[[-23  26 -37  11  -7]
 [-11  -2   2  30 -11]
 [-18  20  13 -17   2]
 [ 17 -16 -19 -15  30]
 [ 19   7  26   1 -10]
 [ 15   1 -16  36   5]
 [-15  28  12  26  47]
 [ -1  30   9 -27  20]]
|
[[ -1  30   9 -27  20]
 [-15  28  12  26  47]
 [-23  26 -37  11  -7]
 [-18  20  13 -17   2]
 [ 19   7  26   1 -10]
 [ 15   1 -16  36   5]
 [-11  -2   2  30 -11]
 [ 17 -16 -19 -15  30]]

[[-10  -2  -7   2  23 -26  46  -3  36  30]
 [  5   0  -1  -7  -5  10 -11 -17  15 -15]
 [ 14   8  40  17 -17   1 -17   9 -28  -8]
 [-22  30  30 -45   1 -41   2  16 -10  -6]]
|
[[-22  30  30 -45   1 -41   2  16 -10  -6]
 [ 14   8  40  17 -17   1 -17   9 -28  -8]
 [  5   0  -1  -7  -5  10 -11 -17  15 -15]
 [-10  -2  -7   2  23 -26  46  -3  36  30]]

[[ 40 -36  23 -32  22  -9]
 [ 12 -42  45 -44 -23 -14]
 [ 29 -48  34 -48 -46  15]
 [ 18 -31  -3 -18   0  16]
 [ 23  -4  12 -48  12  23]
 [-50  -9  20 -50  -7 -27]
 [ 10 -21 -31 -46 -29  -3]
 [-31 -56  22 -25   8  44]]
|
[[ 23  -4  12 -48  12  23]
 [-50  -9  20 -50  -7 -27]
 [ 10 -21 -31 -46 -29  -3]
 [ 18 -31  -3 -18   0  16]
 [ 40 -36  23 -32  22  -9]
 [ 12 -42  45 -44 -23 -14]
 [ 29 -48  34 -48 -46  15]
 [-31 -56  22 -25   8  44]]

[[ 10 -47  42  -8  10  -9  -9]
 [  7 -34  26   0  -6   7  16]
 [ 15 -28  17 -27 -17 -13  33]
 [  0  -5   3  -6   3   6 -13]
 [ 10 -13   8 -14   0  -4   3]
 [ 21 -42  28 -35 -18 -24  43]]
|
[[  0  -5   3  -6   3   6 -13]
 [ 10 -13   8 -14   0  -4   3]
 [ 15 -28  17 -27 -17 -13  33]
 [  7 -34  26   0  -6   7  16]
 [ 21 -42  28 -35 -18 -24  43]
 [ 10 -47  42  -8  10  -9  -9]]

[[ 38 -42  -6 -28  14 -11  36 -45   6]
 [ 37 -31 -12 -48   9  30 -24  25 -12]]
|
[[ 37 -31 -12 -48   9  30 -24  25 -12]
 [ 38 -42  -6 -28  14 -11  36 -45   6]]

[[  4  10   8  10   7   8  -4 -16]
 [  6  16   4   8  10   7  -6 -17]
 [ 11  30   6   8  14   7  -8 -16]
 [ 12  41   1  10  28   3  -8 -12]
 [-15 -26   5   9   0  -1   9   5]
 [ -6 -25  -3   1  -6  -6  13   9]
 [ 15  46  -3   2  23   4 -15 -14]
 [-13   6   2  11  22   0  -3   2]]
|
[[ 15  46  -3   2  23   4 -15 -14]
 [ 12  41   1  10  28   3  -8 -12]
 [ 11  30   6   8  14   7  -8 -16]
 [  6  16   4   8  10   7  -6 -17]
 [  4  10   8  10   7   8  -4 -16]
 [-13   6   2  11  22   0  -3   2]
 [ -6 -25  -3   1  -6  -6  13   9]
 [-15 -26   5   9   0  -1   9   5]]
